Moves between states:
LJ: h>PR, b>ZB, r>QB, x>QT, a>MB
DL: h>BG, b>QL, r>FT, x>MQ, a>QH
PB: h>ZF, b>MR, r>TL, x>MC, a>JM
GP: h>QB, b>RQ, r>CN, x>ZB, a>CP
NG: h>HQ, b>NH, r>RH, x>TB, a>JR
JT: h>JB, b>TZ, r>QM, x>DN, a>DR
LL: h>RP, b>PB, r>FS, x>MG, a>TZ
JQ: h>HH, b>LJ, r>HM, x>JF, a>BC
QL: h>TN, b>QC, r>MS, x>BN, a>RT
JR: h>NG, b>HF, r>CF, x>RH, a>TB
TZ: h>LL, b>JM, r>SF, x>FS, a>MG
JB: h>PN, b>LL, r>DN, x>DR, a>JT
HM: h>JF, b>QB, r>LJ, x>PR, a>LP
RD: h>FT, b>CR, r>RT, x>QL, a>TN
CN: h>ZB, b>LG, r>RQ, x>LH, a>JN
JF: h>BC, b>QT, r>PR, x>LP, a>HM
BN: h>RT, b>LD, r>RN, x>CR, a>MS
PN: h>ZD, b>RP, r>DR, x>JT, a>JB
FR: h>TL, b>MQ, r>BG, x>MR, a>DH
TN: h>RD, b>RN, r>BN, x>RT, a>QL
HD: h>LG, b>TB, r>HQ, x>TJ, a>LB
LH: h>JN, b>LB, r>GG, x>MN, a>RQ
HN: h>MM, b>JT, r>ZD, x>FL, a>HS
MG: h>TZ, b>MC, r>ZF, x>SF, a>FS
DN: h>DR, b>FS, r>LL, x>RP, a>QM
MQ: h>QH, b>BN, r>TN, x>RD, a>FT
JM: h>PB, b>BG, r>FR, x>TL, a>MC
CF: h>RH, b>HN, r>HF, x>NH, a>JD
HF: h>NH, b>ZD, r>HN, x>MM, a>DJ
QT: h>MB, b>JN, r>CP, x>GP, a>QB
DH: h>FR, b>FT, r>DL, x>BG, a>MR
BC: h>JQ, b>MB, r>LP, x>HM, a>JF
HQ: h>TJ, b>JD, r>TB, x>JR, a>NG
TL: h>MC, b>QH, r>MR, x>DH, a>FR
HP: h>QC, b>HM, r>JQ, x>HH, a>LD
PR: h>LP, b>CP, r>QT, x>MB, a>LJ
QM: h>DN, b>SF, r>TZ, x>LL, a>RP
MN: h>RQ, b>HQ, r>HD, x>LG, a>GG
HH: h>LD, b>PR, r>JF, x>BC, a>JQ
ZF: h>SF, b>DH, r>MC, x>JM, a>PB
CP: h>GP, b>MN, r>JN, x>CN, a>ZB
FS: h>MG, b>TL, r>PB, x>ZF, a>SF
RP: h>QM, b>ZF, r>MG, x>TZ, a>LL
MS: h>BN, b>HH, r>QC, x>RN, a>CR
BG: h>MR, b>TN, r>MQ, x>QH, a>DL
SF: h>FS, b>FR, r>JM, x>PB, a>ZF
JD: h>CF, b>HS, r>DJ, x>HF, a>NH
QH: h>DL, b>RT, r>RD, x>FT, a>MQ
MR: h>DH, b>RD, r>QH, x>DL, a>BG
LD: h>HP, b>LP, r>BC, x>JQ, a>HH
JN: h>CN, b>HD, r>MN, x>RQ, a>LH
TJ: h>LB, b>CF, r>JR, x>NG, a>HQ
QC: h>RN, b>JF, r>HH, x>LD, a>HP
CR: h>MS, b>JQ, r>HP, x>QC, a>RN
HS: h>HN, b>DR, r>PN, x>ZD, a>FL
RH: h>TB, b>MM, r>NH, x>JD, a>CF
RN: h>CR, b>BC, r>LD, x>HP, a>QC
QB: h>QT, b>LH, r>ZB, x>CP, a>GP
LB: h>HD, b>RH, r>NG, x>HQ, a>TJ
GG: h>MN, b>NG, r>LB, x>HD, a>LG
RT: h>QL, b>HP, r>CR, x>MS, a>BN
FL: h>HS, b>DN, r>JB, x>PN, a>ZD
MC: h>JM, b>DL, r>DH, x>FR, a>TL
LG: h>GG, b>JR, r>TJ, x>LB, a>HD
LP: h>HM, b>GP, r>MB, x>LJ, a>PR
NH: h>JD, b>FL, r>MM, x>DJ, a>HF
FT: h>MQ, b>MS, r>QL, x>TN, a>RD
RQ: h>LH, b>TJ, r>LG, x>GG, a>MN
MB: h>LJ, b>CN, r>GP, x>QB, a>QT
DJ: h>HF, b>PN, r>HS, x>HN, a>MM
TB: h>JR, b>DJ, r>JD, x>CF, a>RH
ZD: h>FL, b>QM, r>JT, x>JB, a>PN
ZB: h>CP, b>GG, r>LH, x>JN, a>CN
MM: h>DJ, b>JB, r>FL, x>HS, a>HN
DR: h>JT, b>MG, r>RP, x>QM, a>DN

The rows follow the links: the fewer symbols apart two states are, the more alike their rows tend to be.

Each row is also shifted at random along 2 hidden directions that mean nothing.

Each row, then its state:
[-13, -3, 5, 14, 8, 2, -8, 16, 8, 12, -11, -1, -7, 14, -1, -13, 12, -3, 1, -3, 2, -3, -10, -1, 4, 4, 12, -15, 8, -11, -9, -4, -11, 11, -4]: QC
[14, -3, 5, 10, 8, 3, -3, 16, 6, 9, -9, -7, 1, 14, -5, -12, 11, -5, -4, 5, -2, 1, -7, 1, 6, 5, 9, -20, 13, -7, -15, -10, -6, 1, -14]: HP
[-4, -5, -14, -6, 0, -6, -7, -4, 4, -13, 8, 16, -2, -18, 4, 6, 1, -7, 8, 0, -8, -9, 2, -6, 7, -7, 7, 0, -8, -11, 12, 11, -7, 6, 16]: JT
[-4, 1, -2, -1, 1, -2, -13, 0, 11, 3, 4, 20, -17, -9, -2, -6, 7, 5, 22, -16, 8, -15, -10, -3, -2, -1, 11, 8, -9, -14, 8, 7, -10, 14, 17]: MC
[-20, -10, 11, 14, 7, -1, 10, 23, -3, -10, -6, 5, 5, 15, -7, 2, 4, -20, -15, 22, -24, 17, -3, -3, 28, 13, 18, -7, 25, 3, -17, 5, -14, -3, -21]: GP
[-17, 2, 8, 9, 4, 5, -4, 11, 7, 12, -9, 10, -19, 9, -2, -11, 9, 6, 11, -14, 8, -8, -14, 1, -5, 6, 10, 8, 5, -8, -7, -1, -10, 15, 0]: BN
[16, 5, -10, 5, -4, -1, 8, -7, -8, 4, -16, -27, 4, 12, 15, 6, -5, 4, -16, 6, 8, 10, 16, -2, -13, -5, -22, -17, -6, 6, 5, -11, 14, -2, 5]: LH
[11, -1, 12, -11, 1, 2, -5, -2, 3, -2, 17, 20, -9, -11, -9, -5, -1, 6, 15, -10, 1, -9, -12, 4, 1, 1, 6, 19, -1, 0, -1, 8, -6, 0, 1]: PB
[-16, 2, 10, 12, -1, 4, 9, 1, -4, 14, -19, -9, -13, 21, 5, -2, 2, 9, -8, -8, 10, 6, 1, 1, -10, 8, -8, 11, 4, 4, -7, -6, 5, 8, -5]: PR
[54, 7, -13, -3, 1, 1, -13, -10, 8, 21, -7, -15, -4, -2, 9, -17, 8, 19, 14, -16, 27, -17, 0, 4, -29, -9, -11, -15, -18, -11, 9, -17, 7, 8, 16]: DL
[18, 5, 10, -5, 1, 4, -6, -4, 7, 17, 6, -4, 1, 1, -9, -16, 2, 12, 11, -15, 16, -6, -8, 7, -12, 1, 0, 1, 1, 2, -10, -12, 7, -8, -11]: FT
[-37, 2, -4, 7, -7, 0, 11, -7, -10, -4, -13, -1, -10, 3, 13, 17, -7, 1, -8, -1, 0, 5, 9, -7, -3, 4, -11, 16, -4, 3, 8, 8, 2, 10, 14]: LB
[9, -5, -3, -8, -4, -4, 2, -4, -1, -15, 12, 19, -3, -13, -2, 13, -5, -7, 4, 3, -10, -3, 3, -4, 10, -3, 4, 17, -4, 1, 9, 18, -6, 4, 14]: PN
[43, -4, 3, -4, 3, 2, -8, 6, 7, -2, 9, 18, -6, -5, -7, -6, 3, 0, 14, -6, -5, -10, -10, 0, 6, 1, 12, 5, 1, -7, -3, 7, -9, 4, 1]: TL
[12, 3, 3, 4, -8, 1, 19, -10, -15, -7, -7, -10, -1, 7, 8, 20, -13, 2, -17, 3, -3, 14, 13, -3, -2, 4, -17, 19, 1, 14, 3, 6, 11, -3, 0]: HD
[17, -5, 11, 7, 10, 1, -1, 18, 5, 7, -2, -8, 12, 14, -12, -10, 9, -8, -6, 12, -10, 10, -8, 3, 14, 6, 13, -19, 20, 4, -21, -10, -7, -11, -27]: LD
[25, -2, -2, 0, 6, 0, -11, 8, 11, 2, 5, 15, -6, -6, -5, -8, 8, 0, 14, -4, -2, -13, -10, 2, 5, -1, 14, -2, -2, -10, 0, 4, -14, 5, 4]: FR
[-15, 3, -3, 19, 0, 1, 7, 10, -2, 2, -23, -4, -14, 17, 11, 4, 7, -3, -12, -1, -3, 4, 3, -7, 0, 8, 1, -3, 7, -7, -1, 0, -4, 17, 7]: QB
[-6, -4, -3, -18, 0, -3, -10, -6, 5, -8, 26, 6, 17, -19, -10, -4, -1, -4, 14, 3, -5, -6, -2, 6, 7, -11, 7, -8, -3, 2, 4, 0, 0, -17, -4]: LL
[-58, -4, 0, 6, -3, -1, 10, 3, -5, -13, -3, 10, -4, 2, 1, 13, -6, -9, -9, 5, -14, 7, 3, -8, 12, 5, 5, 12, 6, 0, 1, 14, -7, 5, 3]: TJ
[1, 0, -17, 7, -5, -5, 8, -4, -7, -13, -13, -1, -7, 0, 15, 17, -6, -7, -10, 4, -6, 3, 12, -9, 1, -2, -7, 6, -6, -4, 13, 11, -2, 12, 22]: NG
[-19, 7, 6, 5, 1, 4, -5, -3, 8, 23, -8, 1, -21, 7, 3, -15, 7, 19, 15, -25, 22, -12, -9, 2, -20, 3, -4, 12, -5, -10, 0, -7, 0, 15, 7]: QL
[-13, -1, -20, -12, -2, -4, -14, -6, 10, -6, 7, 3, 3, -21, 5, -5, 6, 4, 16, -3, 5, -15, 2, -3, -6, -14, 0, -14, -19, -13, 16, 0, -4, 4, 22]: QM
[-15, -6, 10, -8, 7, 1, -14, 11, 11, 8, 19, 5, 10, -6, -19, -19, 7, 0, 13, 3, -1, -4, -15, 8, 7, 1, 14, -13, 8, -1, -12, -9, -3, -13, -19]: QH
[28, 2, 11, 9, 6, 5, 1, 11, 4, 11, -4, -13, 11, 15, -7, -10, 4, -5, -9, 10, 2, 6, -1, 5, 3, 6, 5, -18, 12, 4, -17, -17, 2, -9, -22]: HH
[-10, 3, 10, 1, -1, 2, 16, -7, -13, -8, 2, -6, 7, 9, 1, 16, -11, -5, -16, 10, -7, 16, 8, 0, 5, 5, -11, 12, 7, 17, -3, 5, 11, -11, -14]: LG
[25, -3, 3, -10, -3, -4, 6, -5, -7, -20, 18, 19, 5, -11, -6, 18, -9, -11, 0, 6, -16, 3, -2, -1, 17, -1, 4, 22, 2, 10, 4, 17, -3, -8, -4]: ZD
[17, 1, 13, 7, 6, 2, 0, 9, -2, 13, -4, -16, 11, 14, -6, -10, 3, -2, -8, 6, 2, 10, -3, 7, 1, 4, -1, -12, 15, 8, -15, -16, 4, -9, -23]: JQ

The symbols that take the first to the second take the third to the fourth, perhaps in another order. What is the fourth?
Answers are names.
[33, -5, 0, -19, 0, -4, -5, -7, 3, -9, 28, 5, 20, -18, -14, -2, -5, -5, 7, 9, -8, -2, 0, 7, 7, -9, 6, -5, 0, 9, -1, -1, 2, -22, -11]
: [6, 1, -6, -2, 4, -1, -18, -1, 15, 16, 0, -3, -2, -4, 0, -22, 10, 12, 17, -14, 16, -15, -4, 1, -17, -7, 1, -19, -12, -11, 4, -15, 0, 4, 8]
:: [-25, 1, 16, -3, 6, 4, -8, 1, 9, 16, 8, 6, -5, 3, -13, -17, 4, 10, 12, -13, 9, -5, -14, 8, -5, 1, 7, 4, 3, -1, -13, -6, 2, -3, -15]
: JF

[24, 0, 12, 8, 7, 2, 0, 11, 1, 11, -5, -12, 9, 13, -7, -12, 5, -3, -9, 10, 0, 11, -4, 4, 5, 5, 4, -18, 16, 4, -16, -13, 0, -9, -23]
: [-18, 2, 16, 7, 3, 3, 5, 6, 0, 15, -10, -15, 2, 14, -8, -9, 3, 3, -7, 1, 7, 9, -5, 7, -3, 7, -3, -5, 11, 7, -13, -13, 5, -6, -17]
:: [29, -5, -5, -8, -3, -5, 2, -4, -2, -18, 9, 15, 3, -14, 1, 10, -5, -10, 5, 4, -13, -2, 2, -4, 11, -3, 7, 8, -2, 0, 11, 14, -7, 1, 10]
: DN

[-2, -3, 11, -12, 0, 4, -8, -2, 5, -4, 22, 21, -2, -12, -14, -6, -2, 4, 17, -9, -2, -6, -9, 6, 4, 2, 8, 21, 2, 3, -3, 4, -2, -5, -5]
: [30, 2, -3, -2, -1, 1, -7, -1, 9, 3, 1, 16, -14, -8, 2, -5, 5, 9, 16, -18, 8, -12, -7, -1, -9, -2, 4, 11, -9, -13, 6, 6, -8, 12, 15]
:: [-11, -3, 15, 6, 6, 3, 1, 10, 0, 10, -2, -11, 10, 13, -8, -11, 4, -2, -8, 8, 0, 9, -5, 7, 6, 5, 2, -9, 14, 7, -19, -14, 3, -11, -27]
: LP

[16, -4, 3, -10, -6, -3, 5, -8, -7, -18, 17, 20, 1, -15, -2, 14, -10, -8, 1, 4, -16, 3, 2, 0, 14, 0, 4, 21, -2, 8, 6, 16, -4, -6, 1]
: [-13, -8, -8, -9, 2, -4, -5, 5, 5, -20, 17, 22, 4, -18, -7, 4, 1, -13, 7, 10, -18, -4, -4, -2, 19, -4, 16, 0, 1, -4, 7, 14, -12, -1, 5]
:: [-27, -9, 7, -22, 4, -2, -9, 1, 7, -11, 33, 17, 20, -21, -19, -7, -3, -5, 12, 7, -12, -3, -8, 9, 13, -5, 16, -3, 2, 7, -7, 2, -2, -23, -16]
: SF

[22, -2, 25, 2, 3, 6, 0, 11, 2, 8, 5, 13, -4, 11, -15, -8, 3, 2, 4, -4, -4, 4, -16, 7, 9, 13, 14, 16, 20, 5, -19, 1, -6, -4, -27]
: [-11, 7, 3, 9, 1, 1, -1, 3, 2, 19, -16, -22, -2, 14, 4, -11, 7, 9, -5, -5, 17, 0, 1, 2, -17, 1, -10, -13, 1, 1, -5, -16, 8, 2, -4]
:: [-13, 2, -8, 15, 3, -1, 4, 9, -1, -1, -21, -13, 1, 11, 10, 3, 4, -7, -16, 10, -4, 9, 6, -7, 2, 0, -3, -19, 4, -4, 0, -3, -2, 7, 3]
: TJ

[24, 0, 17, 6, 4, 5, -1, 11, 3, 10, -3, 9, -12, 13, -8, -8, 4, 4, 3, -7, 3, 1, -14, 4, 2, 9, 9, 12, 12, 1, -14, -1, -6, 6, -12]
: [-27, -4, 8, 13, 9, 1, -8, 23, 9, 6, -8, 6, -5, 12, -7, -15, 14, -6, 1, 2, -6, -1, -13, 0, 12, 5, 20, -14, 15, -8, -16, -4, -16, 7, -12]
:: [-24, 3, -12, 9, -1, -2, 5, 0, -2, 2, -19, -23, 5, 9, 15, 1, 2, 0, -14, 7, 4, 6, 11, -5, -6, -1, -11, -20, -4, -2, 2, -7, 7, 4, 3]
: GG

[-11, -4, -15, -12, 1, -4, -13, -2, 6, -8, 13, 7, 6, -21, 0, -4, 3, -3, 13, 3, -3, -11, 2, 0, 3, -14, 6, -14, -12, -7, 12, 2, -6, -3, 14]
: [19, 3, 2, -7, -4, 2, -6, -10, 3, 3, 5, 14, -15, -11, 1, -3, 0, 11, 17, -20, 12, -16, -6, -1, -12, -1, -2, 20, -11, -7, 7, 5, 0, 8, 16]
:: [17, 6, 9, 12, -4, 4, 11, -2, -7, 16, -15, -14, -8, 21, 4, 2, -4, 12, -11, -5, 12, 7, 2, 2, -10, 7, -15, 9, 6, 9, -9, -10, 10, 1, -11]
: ZB

[30, -3, 4, 10, 7, 4, -2, 15, 6, 12, -12, -8, 3, 14, -4, -10, 10, -5, -4, 5, -1, 4, -4, 2, 5, 4, 8, -17, 10, -4, -14, -10, -3, 2, -14]
: [-16, -5, 7, 12, 9, 3, -6, 21, 10, 6, -10, 6, -10, 14, -6, -11, 15, -4, 3, -1, -3, -2, -13, 0, 9, 8, 18, -8, 11, -12, -11, -1, -13, 9, -8]
:: [14, 1, 9, -17, -1, -1, -7, -9, 1, 0, 20, 12, 3, -14, -9, -3, -6, 7, 17, -11, 3, -9, -5, 7, -4, -3, 0, 16, -5, 4, 1, 3, 3, -8, -4]
: MG

[13, 5, 4, 18, -2, 4, 10, 1, -3, 13, -25, -9, -17, 20, 11, 5, 0, 6, -11, -7, 7, 5, 6, -6, -8, 9, -10, 11, 7, -1, -2, -1, 3, 13, 5]
: [-28, 2, -10, 9, -5, 0, 11, -8, -9, -6, -16, -1, -13, 3, 13, 16, -5, 2, -10, -4, 1, 2, 9, -10, -3, 3, -12, 14, -6, -3, 11, 9, 3, 15, 20]
:: [35, -1, 6, -17, -6, 1, -2, -13, -4, 0, 23, 8, 8, -14, -11, -2, -7, 8, 10, -6, 4, -3, -4, 6, -6, -5, -3, 13, -6, 10, 0, -1, 7, -16, -7]
: RD

[19, 4, 14, 1, 2, 6, -2, 0, 2, 16, -6, -1, -15, 9, -3, -10, 5, 15, 10, -17, 17, -6, -8, 5, -14, 6, -1, 14, 2, -2, -5, -5, 4, 6, -5]
: [-32, -10, 21, 5, 12, 1, -7, 26, 7, 0, 10, 0, 18, 13, -23, -15, 9, -16, -8, 18, -20, 11, -14, 9, 25, 8, 23, -20, 27, 7, -28, -11, -7, -20, -39]
:: [-37, 1, 6, -7, 5, 3, -16, 2, 14, 19, 7, 0, 0, -3, -10, -20, 11, 8, 16, -11, 14, -12, -10, 8, -11, -2, 6, -9, -4, -7, -6, -13, -1, -2, -5]
: RN

[8, 5, 0, 9, 1, 1, 0, 3, 3, 18, -14, -22, 0, 14, 1, -12, 7, 8, -6, -3, 14, 3, 3, 2, -15, 1, -7, -16, 1, -1, -7, -17, 4, 3, -7]
: [-30, -3, 26, 3, 5, 4, 6, 12, -1, 6, 2, -3, 4, 15, -14, -5, 0, -4, -9, 10, -6, 14, -7, 6, 11, 11, 6, 5, 22, 14, -22, -5, 1, -15, -35]
:: [5, 0, 2, -16, -4, -1, -9, -11, 3, 2, 20, 5, 9, -19, -5, -4, -3, 8, 14, -5, 7, -7, -2, 6, -8, -8, -3, 3, -9, 4, 4, -3, 5, -11, 0]
: ZF

[-5, 3, -4, 4, -6, -1, 12, -6, -11, 2, -11, -20, 8, 7, 8, 9, -11, 4, -15, 6, 4, 11, 12, -1, -9, -1, -18, -1, -1, 11, 2, -5, 13, -6, -2]
: [1, -3, -7, 6, -3, -3, 9, -1, -6, -15, -7, 2, -1, 1, 12, 18, -4, -12, -14, 10, -12, 9, 9, -7, 9, 0, 0, 5, -1, 0, 9, 12, -3, 6, 14]
:: [-33, -5, -14, -9, 2, -6, -11, 1, 9, -14, 12, 18, 2, -20, -1, 0, 1, -10, 13, 3, -13, -9, -1, -4, 10, -7, 11, -7, -9, -12, 11, 12, -12, 6, 17]
: FS

[25, -2, 30, -9, 7, 6, 0, 6, 1, 7, 20, 6, 8, 4, -23, -11, -3, 2, 3, 1, -5, 4, -14, 14, 8, 8, 10, 10, 16, 14, -22, -6, 3, -21, -36]
: [-1, 2, 4, 11, 4, 4, -5, 9, 7, 14, -17, 3, -22, 13, 4, -12, 11, 10, 8, -17, 12, -8, -10, 0, -8, 6, 3, 3, 2, -13, -1, 1, -8, 21, 8]
:: [45, 3, 1, 12, 1, 2, 0, 7, 6, 13, -20, -2, -16, 15, 3, -9, 11, 4, 0, -11, 11, -3, -7, -4, -7, 3, 0, 1, 2, -9, -3, -6, -4, 18, 3]
: HH

[-24, -2, 11, -1, -4, 2, 15, -1, -12, -12, -1, 1, 5, 4, -1, 15, -9, -7, -15, 9, -14, 14, 6, -4, 11, 5, -3, 16, 10, 14, -4, 8, 3, -10, -13]
: [-11, 4, -7, 5, -8, -1, 15, -10, -12, -2, -16, -5, -11, 7, 15, 18, -10, 5, -11, -4, 3, 7, 12, -8, -9, 1, -20, 17, -8, 4, 9, 8, 6, 12, 13]
:: [4, 5, 9, 14, -1, 5, 12, 4, -6, 12, -23, -7, -16, 19, 7, 4, 0, 8, -10, -9, 7, 5, 0, 0, -7, 9, -9, 15, 5, 4, -4, -2, 3, 7, -3]
: MB

[5, 4, -15, 14, -2, -3, 5, 1, -2, 3, -27, -21, -5, 13, 17, 5, 3, -1, -16, 7, 5, 6, 13, -9, -7, -2, -9, -18, -2, -6, 5, -8, 2, 12, 13]
: [43, 2, -12, 6, -7, -3, 17, -7, -13, -13, -13, -8, -2, 4, 15, 22, -9, -6, -16, 7, -8, 9, 18, -9, 3, 1, -11, 6, -5, 2, 11, 12, 2, 8, 14]
:: [30, -8, 13, -7, 10, 1, -9, 15, 11, -7, 21, 20, 10, -6, -22, -12, 7, -14, 8, 9, -17, -1, -14, 4, 22, 4, 27, -7, 13, 0, -13, 4, -15, -12, -22]
: MS

[9, -1, 5, -6, 5, 1, -14, 0, 10, 10, 12, -3, 7, -2, -14, -17, 7, 5, 12, -4, 8, -8, -10, 7, -4, -2, 8, -14, 2, -2, -8, -10, -2, -11, -13]
: [6, 5, 3, -3, 2, 2, -9, -5, 10, 20, 1, -8, -6, 2, -2, -18, 5, 21, 13, -18, 23, -12, -5, 7, -24, 0, -6, -3, -8, -4, -1, -14, 9, 0, 2]
:: [-26, 1, 3, 16, 2, 5, 8, 12, -3, 4, -24, 0, -15, 18, 7, 1, 5, -2, -9, 0, -4, 7, -2, -6, 5, 9, 4, 5, 10, -4, -6, 3, -6, 15, 1]
: GP

[-21, -1, 7, 2, -4, 0, 14, -6, -13, -6, -3, -5, 3, 4, 1, 16, -10, -2, -14, 9, -4, 13, 8, 1, 5, 6, -11, 12, 5, 15, -3, 3, 8, -7, -8]
: [-33, -3, -12, 5, 2, -4, 3, 7, -5, -22, -2, 6, 1, -3, 8, 13, -1, -18, -7, 14, -20, 4, 7, -7, 18, 0, 4, -4, 4, -3, 4, 12, -9, 4, 7]
:: [31, 0, -5, 16, 2, 2, 8, 10, -6, -1, -20, -15, 2, 16, 8, 7, 2, -8, -18, 13, -7, 14, 9, -7, 7, 5, -1, -11, 8, 1, -3, -1, -1, 3, -3]
: MN

